Below are the code and all the weights of a small trained network. Each question names an input and a class and asks about switching units off, where a switched-off unit gives its printed mean instead of its output.

import numpy as np


def w(rows, s, z=0):
    codes = np.array(rows[::2]) - 128.0
    scale = np.full(codes.shape[1], s)
    scale[-1] = z or s
    return codes * scale


def f(y):
    return y / 2 * (1 + np.tanh(0.7978845608 * (y + 0.044715 * y**3)))


def log_softmax(a):
    a = a - a.max(-1, keepdims=True)
    return a - np.log(np.exp(a).sum(-1, keepdims=True))


def net(x, mask):
    res = np.array(x, float).reshape(1, 5) / 4 @ E
    y = f(res @ A[0][:, :-1].T + A[0][:, -1])
    res = res + np.where(mask, y, B[0][:, -1]) @ B[0][:, :-1]
    return log_softmax(res[-1] @ U[:, :-1].T + U[:, -1])


A, B = {}, {}
E = w([
[201,179,155,210,145,138,44,41],'x0',
[39,128,147,133,157,104,1,145],'x1',
[198,26,154,108,140,68,79,139],'x2',
[115,96,85,116,230,127,146,60],'x3',
[173,203,142,101,208,60,141,187],'x4',
],0.0099)
A[0] = w([
[148,154,139,122,148,136,121,169,99],'n1',
[107,109,144,127,95,114,162,209,121],'n2',
[178,163,105,114,113,147,70,91,78],'n3',
[104,131,146,136,150,140,103,141,65],'n4',
[111,92,133,149,68,162,110,113,55],'n5',
[145,155,136,126,57,133,99,196,73],'n6',
[168,138,146,151,131,112,102,106,95],'n7',
[69,121,123,157,138,121,71,145,119],'n8',
[118,121,125,127,164,116,149,94,139],'n9',
[162,108,98,128,117,133,187,135,58],'n10',
[94,101,122,115,158,95,167,195,96],'n11',
[207,131,126,133,71,155,203,132,94],'n12',
[162,93,132,104,136,129,102,138,34],'n13',
[174,181,151,162,125,130,83,72,70],'n14',
[155,155,140,150,112,140,79,105,56],'n15',
[43,84,110,107,147,110,140,170,96],'n16',
[153,161,156,144,5,123,66,205,40],'n17',
[148,109,133,142,161,134,176,88,44],'n18',
[83,99,102,126,197,134,116,95,51],'n19',
[149,162,103,123,183,125,127,165,24],'n20',
[117,102,113,134,79,137,98,74,104],'n21',
[153,151,108,143,147,134,107,126,122],'n22',
[71,140,142,127,136,132,69,153,108],'n23',
[57,179,127,127,123,157,152,111,5],'n24',
[39,122,129,117,179,102,50,163,87],'n25',
[122,136,159,181,150,115,134,157,50],'n26',
[72,132,135,109,109,127,41,146,105],'n27',
[67,46,136,114,62,168,142,100,127],'n28',
[116,104,122,104,132,149,142,145,74],'n29',
[167,50,139,110,124,106,102,170,56],'n30',
[140,179,142,124,197,76,136,196,111],'n31',
[105,100,126,110,118,136,169,155,41],'n32',
[186,125,134,110,126,144,189,102,90],'n33',
[82,78,115,118,241,146,147,74,66],'n34',
[62,231,120,126,117,176,146,120,47],'n35',
[173,39,140,123,120,94,90,144,24],'n36',
[177,210,145,110,163,80,126,213,137],'n37',
[102,79,118,155,61,169,103,61,81],'n38',
[115,101,115,132,194,135,139,98,111],'n39',
[136,159,130,122,159,93,120,162,79],'n40',
],0.013,0.0026)
B[0] = w([
[131,104,121,120,152,129,124,106,156],'n1',
[108,171,128,69,88,174,112,172,209],'n2',
[123,173,124,103,111,180,129,176,170],'n3',
[145,116,132,133,115,126,150,138,148],'n4',
[138,107,113,117,176,153,131,76,176],'n5',
[62,126,109,66,86,78,121,82,191],'n6',
[113,156,125,123,113,164,108,174,169],'n7',
[198,123,138,142,113,104,168,128,194],'n8',
[105,100,125,99,100,131,137,121,157],'n9',
[200,150,136,133,124,107,148,120,188],'n10',
[116,173,138,108,96,209,99,170,209],'n11',
[227,124,140,154,92,66,188,132,230],'n12',
[94,131,102,177,138,120,140,144,158],'n13',
[122,180,127,75,103,197,104,229,199],'n14',
[124,168,135,88,104,170,126,168,169],'n15',
[139,182,134,76,107,192,111,195,213],'n16',
[34,98,118,52,52,68,139,51,230],'n17',
[139,125,151,115,104,86,147,112,164],'n18',
[98,101,132,88,89,82,139,96,185],'n19',
[144,93,126,138,153,140,107,90,171],'n20',
[146,131,121,118,179,164,112,99,172],'n21',
[114,134,135,123,118,168,127,135,150],'n22',
[202,142,132,147,116,100,172,119,195],'n23',
[63,130,117,217,153,96,110,173,182],'n24',
[239,139,137,155,92,104,185,131,240],'n25',
[122,112,127,111,130,139,134,135,138],'n26',
[216,117,137,147,104,95,173,131,208],'n27',
[156,102,130,112,222,188,95,67,223],'n28',
[133,154,129,108,123,148,109,143,153],'n29',
[54,137,118,236,148,90,104,180,204],'n30',
[148,99,139,112,217,149,96,73,231],'n31',
[141,159,142,120,111,170,114,166,178],'n32',
[203,118,133,148,87,96,160,129,197],'n33',
[40,124,124,63,61,87,118,65,220],'n34',
[50,105,116,248,159,66,105,198,212],'n35',
[52,130,115,251,170,81,138,184,209],'n36',
[141,76,125,122,205,182,112,47,248],'n37',
[154,91,145,113,218,168,97,89,205],'n38',
[74,125,110,85,89,106,125,105,178],'n39',
[132,113,117,143,168,159,127,90,176],'n40',
],0.021,0.013)
U = w([
[137,99,151,129,213,203,75,80,168],'0',
[208,151,177,161,81,105,172,140,47],'1',
[35,125,128,71,49,96,105,82,251],'2',
[109,218,159,106,103,233,76,213,92],'3',
[47,138,114,254,161,103,91,197,44],'4',
],0.009,0.0017)

Each question gives the input, the list of numbers given to net, and the class t.
The units are the neurons (one row each of A and B). Each row of codes is followed by its name. A weight is (code - 128) times the scale printed after its matrix; where a second scale follows, it is the last column's (A, B and U).
mask holds one flag per neuron, in row order. A switched-off neuron (its flag False) gives its mean, the last column of its row in B, instead of its output. The means were averaged over made-up inputs and are rounded, as every weight is.
A unit's drop is (log p(t) with every unit on - log p(t) with that unit switched off) / (log p(t) with every unit on - log p(t) with every unit switched off).
The circuit of an input: a set's keep is (log p(t) with only the set's units on - log p(t) with every unit switched off) / (log p(t) with every unit on - log p(t) with every unit switched off). Starting from the 12 units with the biggest drops (on a tie, the unit counted first), units are removed one at a time, each time the one whose removal leaves the highest keep (on an exact tie, the one counted first), for as long as the keep stays at least 0.8.
units of the circuit, in order: the units of the circuit, biggest drop first
unit that matters most: the unit with the biggest drop
top k neurons: the k neurons with the biggest drops, biggest first
drop when u is switched off: that unit's drop, to one decimal
input [-1,-7,-3,-8,5], class 2: top 4 neurons	n17; n6; n25; n27
input [7,-2,6,3,3], class 3: unit that matters most	n14
input [8,-6,0,-7,6], class 3: top 4 neurons	n14; n3; n34; n7
input [4,1,-4,-7,-6], class 2: top 3 neurons	n17; n6; n37
input [1,-3,-7,-6,8], class 0: top 2 neurons	n37; n31
input [8,6,8,-8,3], class 2: top 3 neurons	n17; n6; n35
input [-1,6,8,-2,-4], class 4: top 2 neurons	n36; n30
input [-6,3,-1,-7,1], class 2: top 2 neurons	n17; n6
input [-6,-6,8,7,6], class 4: top 2 neurons	n30; n36
input [-4,-5,-3,-6,-6], class 0: top 3 neurons	n28; n38; n34
input [-6,6,-2,-2,2], class 1: top 2 neurons	n25; n27
input [7,6,-6,3,-1], class 3: top 2 neurons	n14; n12
input [-7,8,-4,-8,2], class 1: top 4 neurons	n25; n27; n23; n8
input [3,2,3,8,-7], class 2: units of the circuit, in order	n34
input [3,8,-2,-6,-7], class 1: top 3 neurons	n27; n25; n23
input [0,1,8,-3,6], class 4: drop when n30 is switched off	1.0
input [5,-4,7,-4,3], class 4: drop when n36 is switched off	0.1
input [-4,-4,5,-4,-8], class 0: drop when n28 is switched off	0.1
